Here is a tiny trained network, its code and every weight. The questions are about switching its units off for an input and a target symbol, where a switched-off unit gives its printed mean instead of its output.

import numpy as np


def w(rows, s, z=0):
    codes = np.array(rows[::2]) - 128.0
    scale = np.full(codes.shape[1], s)
    scale[-1] = z or s
    return codes * scale


def f(y):
    return np.maximum(y, 0)


def softmax(a):
    e = np.exp(a - a.max(-1, keepdims=True))
    return e / e.sum(-1, keepdims=True)


def log_softmax(a):
    a = a - a.max(-1, keepdims=True)
    return a - np.log(np.exp(a).sum(-1, keepdims=True))


def net(x, mask):
    ids = ['γδθλμξπτφ'.index(c) for c in x.split()]
    T = len(ids)
    res = E[ids] + P[:T]
    r = res
    for j in range(2):
        rows = slice(2 * j, 2 * j + 2)
        q, k, v = (r @ M[0][rows].T for M in (Q, K, V))
        z = softmax(np.where(np.tri(T) > 0, q @ k.T / 2**0.5, -1e9)) @ v
        o = O[0][rows]
        res = res + np.where(mask[j], z, o[:, -1]) @ o[:, :-1]
    y = f(res @ A[0][:, :-1].T + A[0][:, -1])
    res = res + np.where(mask[2:6], y, B[0][:, -1]) @ B[0][:, :-1]
    return log_softmax(res[-1] @ U[:, :-1].T + U[:, -1])


Q, K, V, O, A, B = {}, {}, {}, {}, {}, {}
E = w([
[194,135,155,177,112,115],'γ',
[64,151,205,170,152,71],'δ',
[152,178,99,124,151,149],'θ',
[107,62,152,111,154,127],'λ',
[87,140,91,193,152,139],'μ',
[138,185,90,96,120,128],'ξ',
[163,39,172,136,88,97],'π',
[172,129,247,118,91,77],'τ',
[105,186,150,70,141,127],'φ',
],0.016)
P = w([
[132,91,59,115,215,38],'0',
[129,140,146,140,138,95],'1',
[129,148,209,119,186,216],'2',
[83,105,87,123,119,127],'3',
[112,154,169,159,129,85],'4',
[115,158,218,131,185,232],'5',
[63,111,82,133,109,131],'6',
[93,165,175,168,124,84],'7',
[99,166,213,140,184,248],'8',
[43,115,81,147,99,134],'9',
[69,179,185,180,119,84],'10',
[121,150,221,131,180,231],'11',
],0.014)
Q[0] = w([
[137,166,122,114,104,133],'H1',
[146,109,162,129,114,225],'H1',
[114,162,168,157,195,150],'H2',
[141,110,151,94,75,252],'H2',
],0.041)
K[0] = w([
[164,196,119,88,109,133],'H1',
[200,75,114,58,216,99],'H1',
[102,150,103,118,242,94],'H2',
[250,94,108,2,182,86],'H2',
],0.029)
V[0] = w([
[219,218,118,219,83,105],'H1',
[141,58,108,130,9,38],'H1',
[61,94,208,62,145,68],'H2',
[131,218,134,3,99,105],'H2',
],0.018)
O[0] = w([
[198,187,137,68,174,162,91],'H1',
[108,227,119,172,41,171,105],'H1',
[162,3,172,100,89,104,249],'H2',
[53,132,139,110,108,221,98],'H2',
],0.014,0.012)
A[0] = w([
[108,133,138,108,119,187,82],'N1',
[129,101,2,99,99,128,3],'N2',
[160,121,142,112,183,189,30],'N3',
[137,85,49,109,134,169,86],'N4',
],0.026,0.0061)
B[0] = w([
[161,188,67,85,146,119,235],'N1',
[141,173,82,100,79,253,171],'N2',
[103,74,136,182,93,151,253],'N3',
[108,194,196,147,160,78,218],'N4',
],0.02,0.013)
U = w([
[186,191,221,159,200,225,85],'γ',
[176,99,173,74,152,151,100],'δ',
[25,88,68,140,171,175,91],'θ',
[6,109,40,135,137,34,83],'λ',
[176,167,72,190,223,66,213],'μ',
[123,148,18,140,195,142,147],'ξ',
[110,192,124,141,93,97,106],'π',
[198,195,186,47,146,205,48],'τ',
[3,136,101,38,182,111,255],'φ',
],0.0063,0.0073)

Each question gives the input, a string of symbols that net reads in full, and the target symbol t.
The units are the heads (2 rows each of Q, K, V and O) and the neurons (one row each of A and B). Each row of codes is followed by its name. A weight is (code - 128) times the scale printed after its matrix; where a second scale follows, it is the last column's (O, A, B and U).
mask holds one flag per unit, heads first, then neurons. A switched-off unit (its flag False) gives its mean, the last column of its rows in O or B, instead of its output. The means were averaged over made-up inputs and are rounded, as every weight is.
A unit's drop is (log p(t) with every unit on - log p(t) with that unit switched off) / (log p(t) with every unit on - log p(t) with every unit switched off).
The circuit of an input: a set's keep is (log p(t) with only the set's units on - log p(t) with every unit switched off) / (log p(t) with every unit on - log p(t) with every unit switched off). Starting from all 6 units, units are removed one at a time, each time the one whose removal leaves the highest keep (on an exact tie, the one counted first), for as long as the keep stays at least 0.8.
units of the circuit, in order: the units of the circuit, biggest drop first
top k neurons: the k neurons with the biggest drops, biggest first
which heads matter: for each layer, one digit per head in row order, 1 if its drop is at least 0.15 and else 0, layers parted by /
drop of u: that unit's drop, to one decimal
input θ γ ξ μ, target ξ: which heads matter : 01
input τ μ π, target τ: top 2 neurons : (N1, N3)
input θ μ φ φ θ φ γ θ, target μ: which heads matter : 01
input π λ φ, target π: which heads matter : 10
input τ μ θ, target τ: units of the circuit, in order : (H1, N1, H2)
input θ φ ξ, target θ: which heads matter : 11
input γ φ θ π θ φ μ ξ, target μ: top neuron : (N2)
input φ γ φ, target φ: units of the circuit, in order : (H1, H2, N1)
input π τ θ, target π: which heads matter : 10
input φ γ θ φ φ π μ ξ π θ φ θ, target φ: which heads matter : 11
input λ λ γ μ φ ξ, target λ: which heads matter : 10
input τ δ γ ξ π φ θ θ, target δ: which heads matter : 01
input φ λ π, target φ: which heads matter : 11
input π θ ξ, target π: which heads matter : 10
input π π φ π γ, target γ: units of the circuit, in order : (H1, N3)
input ξ θ π τ θ π φ θ μ θ δ φ, target ξ: which heads matter : 01
input μ π θ φ π φ μ λ θ ξ, target τ: which heads matter : 00
input φ θ τ π θ ξ φ φ φ γ τ θ, target φ: which heads matter : 11
input φ φ φ φ δ μ θ π π φ θ δ, target φ: units of the circuit, in order : (H2, H1, N1)
input τ μ φ φ φ λ φ λ ξ γ μ φ, target τ: which heads matter : 10
input θ δ θ φ γ τ, target θ: top 2 neurons : (N3, N4)
input λ δ δ δ φ λ π θ λ δ θ λ, target λ: units of the circuit, in order : (H1)
input φ π θ θ μ δ ξ θ, target δ: units of the circuit, in order : (H1, H2, N1)
input θ π φ φ δ φ π δ π θ φ, target δ: units of the circuit, in order : (H2)
input θ π π δ θ μ δ φ δ, target θ: units of the circuit, in order : (H1, N3, H2)
input θ φ δ θ φ γ θ φ φ μ θ π, target θ: units of the circuit, in order : (N3, H1, H2)
input δ φ θ θ φ λ γ, target μ: top 2 neurons : (N3, N2)
input μ γ γ φ φ π δ τ τ, target μ: units of the circuit, in order : (H2)
input φ φ θ γ μ φ τ λ φ ξ, target τ: drop of N2 : 0.8
